Below are the code and all the weights of a small trained network. Each question names an input and a class and asks about switching units off, where a switched-off unit gives its printed mean instead of its output.

import numpy as np


def w(rows, s, z=0):
    codes = np.array(rows[::2]) - 128.0
    scale = np.full(codes.shape[1], s)
    scale[-1] = z or s
    return codes * scale


def f(y):
    return np.maximum(y, 0)


def log_softmax(a):
    a = a - a.max(-1, keepdims=True)
    return a - np.log(np.exp(a).sum(-1, keepdims=True))


def net(x, mask):
    res = np.array(x, float).reshape(1, 2) / 4 @ E
    y = f(res @ A[0][:, :-1].T + A[0][:, -1])
    res = res + np.where(mask, y, B[0][:, -1]) @ B[0][:, :-1]
    return log_softmax(res[-1] @ U[:, :-1].T + U[:, -1])


A, B = {}, {}
E = w([
[168,89,199,47,64],'x0',
[158,249,208,143,101],'x1',
],0.014)
A[0] = w([
[168,201,193,119,107,150],'neuron 1',
[113,38,162,154,124,124],'neuron 2',
[182,120,94,97,172,69],'neuron 3',
[204,65,111,94,33,82],'neuron 4',
[154,177,228,166,89,150],'neuron 5',
[65,173,78,158,162,169],'neuron 6',
[215,131,215,96,30,208],'neuron 7',
[146,195,203,109,120,153],'neuron 8',
[129,31,85,82,105,125],'neuron 9',
[59,114,78,153,117,138],'neuron 10',
[122,117,89,156,140,82],'neuron 11',
[114,111,168,148,89,118],'neuron 12',
[102,83,130,170,106,106],'neuron 13',
[236,134,158,90,109,222],'neuron 14',
[117,3,82,70,107,124],'neuron 15',
[118,129,82,152,123,168],'neuron 16',
[115,111,187,128,118,110],'neuron 17',
[85,117,62,183,168,245],'neuron 18',
[90,126,100,138,169,181],'neuron 19',
[140,79,101,160,128,253],'neuron 20',
[147,98,161,107,102,61],'neuron 21',
[215,128,220,91,65,196],'neuron 22',
],0.015,0.0073)
B[0] = w([
[72,191,147,246,78,229],'neuron 1',
[108,63,115,179,95,163],'neuron 2',
[115,128,146,142,123,136],'neuron 3',
[91,88,105,101,67,184],'neuron 4',
[51,184,148,248,105,233],'neuron 5',
[208,72,135,111,155,189],'neuron 6',
[106,187,210,66,105,253],'neuron 7',
[92,172,134,217,129,223],'neuron 8',
[115,18,91,182,64,194],'neuron 9',
[173,159,172,142,208,165],'neuron 10',
[186,154,126,110,140,148],'neuron 11',
[109,130,152,127,90,148],'neuron 12',
[145,135,154,150,129,145],'neuron 13',
[118,158,178,80,157,206],'neuron 14',
[86,20,39,196,51,211],'neuron 15',
[179,99,112,121,158,157],'neuron 16',
[112,138,134,122,100,153],'neuron 17',
[218,82,117,143,183,201],'neuron 18',
[168,114,99,126,173,165],'neuron 19',
[213,53,95,120,158,175],'neuron 20',
[89,112,90,105,113,155],'neuron 21',
[79,191,221,53,93,242],'neuron 22',
],0.011,0.024)
U = w([
[209,114,135,5,224,111],'0',
[77,246,198,92,118,205],'1',
[93,40,124,31,75,128],'2',
[147,70,82,242,143,243],'3',
[52,137,139,112,71,2],'4',
],0.012,0.0042)

Each question gives the input, the list of numbers given to net, and the class t.
The units are the neurons (one row each of A and B). Each row of codes is followed by its name. A weight is (code - 128) times the scale printed after its matrix; where a second scale follows, it is the last column's (A, B and U).
mask holds one flag per neuron, in row order. A switched-off neuron (its flag False) gives its mean, the last column of its row in B, instead of its output. The means were averaged over made-up inputs and are rounded, as every weight is.
A unit's drop is (log p(t) with every unit on - log p(t) with that unit switched off) / (log p(t) with every unit on - log p(t) with every unit switched off).
The circuit of an input: a set's keep is (log p(t) with only the set's units on - log p(t) with every unit switched off) / (log p(t) with every unit on - log p(t) with every unit switched off). Starting from the 12 units with the biggest drops (on a tie, the unit counted first), units are removed one at a time, each time the one whose removal leaves the highest keep (on an exact tie, the one counted first), for as long as the keep stays at least 0.8.
circuit, biggest first: the units of the circuit, biggest drop first
top k neurons: the k neurons with the biggest drops, biggest first
drop of u: that unit's drop, to one decimal
input [-2,1], class 3: circuit, biggest first	neuron 22
input [4,-1], class 2: circuit, biggest first	neuron 5; neuron 1
input [3,-5], class 3: top 3 neurons	neuron 22; neuron 7; neuron 15
input [4,-5], class 2: top 4 neurons	neuron 5; neuron 1; neuron 8; neuron 4
input [-8,4], class 3: top 3 neurons	neuron 7; neuron 22; neuron 14
input [-7,8], class 3: top 2 neurons	neuron 22; neuron 7
input [-6,6], class 3: drop of neuron 22	0.3
input [-3,0], class 0: drop of neuron 5	0.2
input [-8,-5], class 0: drop of neuron 5	0.2
input [-8,3], class 0: drop of neuron 5	0.1
